Below is a small trained network, with its code and all its weights. Each question gives an input and a class and asks what happens when units are switched off, that is, made to give their printed mean instead of their output.

import numpy as np


def w(rows, s, z=0):
    codes = np.array(rows[::2]) - 128.0
    scale = np.full(codes.shape[1], s)
    scale[-1] = z or s
    return codes * scale


def f(y):
    return np.maximum(y, 0)


def log_softmax(a):
    a = a - a.max(-1, keepdims=True)
    return a - np.log(np.exp(a).sum(-1, keepdims=True))


def net(x, mask):
    res = np.array(x, float).reshape(1, 7) / 4 @ E
    y = f(res @ A[0][:, :-1].T + A[0][:, -1])
    res = res + np.where(mask, y, B[0][:, -1]) @ B[0][:, :-1]
    return log_softmax(res[-1] @ U[:, :-1].T + U[:, -1])


A, B = {}, {}
E = w([
[136,209,133,1,122,89,231,87],'x0',
[227,97,80,172,170,58,137,250],'x1',
[58,185,82,48,238,55,33,179],'x2',
[217,82,110,62,122,195,41,133],'x3',
[72,178,138,134,210,216,66,68],'x4',
[130,237,210,106,139,72,152,217],'x5',
[147,167,126,205,72,66,85,143],'x6',
],0.0094)
A[0] = w([
[146,147,75,109,55,117,70,167,182],'N1',
[173,114,56,141,121,174,182,46,180],'N2',
[83,103,110,57,220,96,75,142,180],'N3',
[124,108,206,204,117,159,127,133,189],'N4',
[200,192,109,55,109,114,140,150,245],'N5',
[58,147,143,118,207,131,104,105,229],'N6',
[161,167,90,146,97,113,134,185,200],'N7',
[150,95,92,171,118,159,77,212,158],'N8',
[81,154,108,247,139,72,167,146,183],'N9',
[111,129,111,142,65,184,169,93,234],'N10',
[41,108,190,168,174,95,161,107,254],'N11',
[205,66,80,127,70,161,155,126,140],'N12',
[110,119,198,46,122,147,187,89,182],'N13',
[116,174,173,139,190,186,102,154,199],'N14',
[185,150,87,97,68,128,116,120,211],'N15',
],0.013,0.0056)
B[0] = w([
[194,85,254,105,198,38,25,56,198],'N1',
[31,49,88,108,179,112,211,35,235],'N2',
[244,218,23,229,232,121,200,90,250],'N3',
[74,71,149,82,92,163,69,124,222],'N4',
[51,207,207,75,229,51,156,197,241],'N5',
[156,211,26,144,142,192,102,60,243],'N6',
[58,107,148,110,184,107,85,156,213],'N7',
[214,21,153,229,157,151,66,150,237],'N8',
[79,85,27,149,49,73,44,224,238],'N9',
[47,71,176,98,33,148,167,49,240],'N10',
[166,201,8,102,43,165,78,206,234],'N11',
[129,27,165,146,154,33,215,70,251],'N12',
[137,246,157,52,103,207,196,171,240],'N13',
[28,145,135,165,193,178,82,140,215],'N14',
[94,130,233,65,175,40,162,88,200],'N15',
],0.008,0.015)
U = w([
[99,102,56,200,59,76,96,202,168],'0',
[163,183,36,135,189,139,156,97,203],'1',
[136,184,142,76,151,123,207,178,141],'2',
[191,49,175,178,143,120,99,146,174],'3',
[110,60,98,114,78,71,221,41,156],'4',
[108,160,145,91,5,167,182,95,1],'5',
[129,186,161,77,116,42,105,108,22],'6',
[72,134,129,152,121,214,86,72,73],'7',
],0.013,0.0055)

Each question gives the input, the list of numbers given to net, and the class t.
The units are the neurons (one row each of A and B). Each row of codes is followed by its name. A weight is (code - 128) times the scale printed after its matrix; where a second scale follows, it is the last column's (A, B and U).
mask holds one flag per neuron, in row order. A switched-off neuron (its flag False) gives its mean, the last column of its row in B, instead of its output. The means were averaged over made-up inputs and are rounded, as every weight is.
A unit's drop is (log p(t) with every unit on - log p(t) with that unit switched off) / (log p(t) with every unit on - log p(t) with every unit switched off).
The circuit of an input: a set's keep is (log p(t) with only the set's units on - log p(t) with every unit switched off) / (log p(t) with every unit on - log p(t) with every unit switched off). Starting from the 12 units with the biggest drops (on a tie, the unit counted first), units are removed one at a time, each time the one whose removal leaves the highest keep (on an exact tie, the one counted first), for as long as the keep stays at least 0.8.
circuit, biggest first: the units of the circuit, biggest drop first
most important unit: the unit with the biggest drop
top k neurons: the k neurons with the biggest drops, biggest first
drop when u is switched off: that unit's drop, to one decimal
input [8,7,4,3,0,-2,4], class 6: most important unit	N1
input [-6,-2,0,2,3,2,-7], class 1: top 3 neurons	[N3 N10 N6]
input [4,-1,-1,4,-7,1,-3], class 2: top 2 neurons	[N5 N13]
input [8,-7,2,8,8,3,4], class 1: top 2 neurons	[N6 N3]
input [7,1,4,-8,-6,-7,1], class 0: circuit, biggest first	[N9 N12]
input [6,-7,4,0,3,7,7], class 2: top 3 neurons	[N5 N13 N8]
input [3,-6,-7,-5,1,-4,1], class 5: top 3 neurons	[N13 N11 N3]
input [5,-6,-1,2,5,3,-7], class 2: top 3 neurons	[N13 N8 N5]
input [-6,-1,3,-1,8,8,3], class 1: top 4 neurons	[N6 N3 N10 N11]
input [3,-1,1,-7,-5,3,-3], class 2: top 3 neurons	[N13 N8 N5]
input [-3,5,0,1,-8,8,8], class 3: top 2 neurons	[N1 N8]
input [8,-4,-1,-6,-1,0,-7], class 5: top 2 neurons	[N10 N3]
input [-1,-5,-5,-5,4,2,4], class 5: drop when N10 is switched off	0.2
input [2,1,3,-8,-4,4,-4], class 0: circuit, biggest first	[N9]
input [-8,-2,7,7,0,-6,5], class 3: drop when N8 is switched off	0.4
input [7,4,1,0,-3,-4,-7], class 2: drop when N5 is switched off	0.1
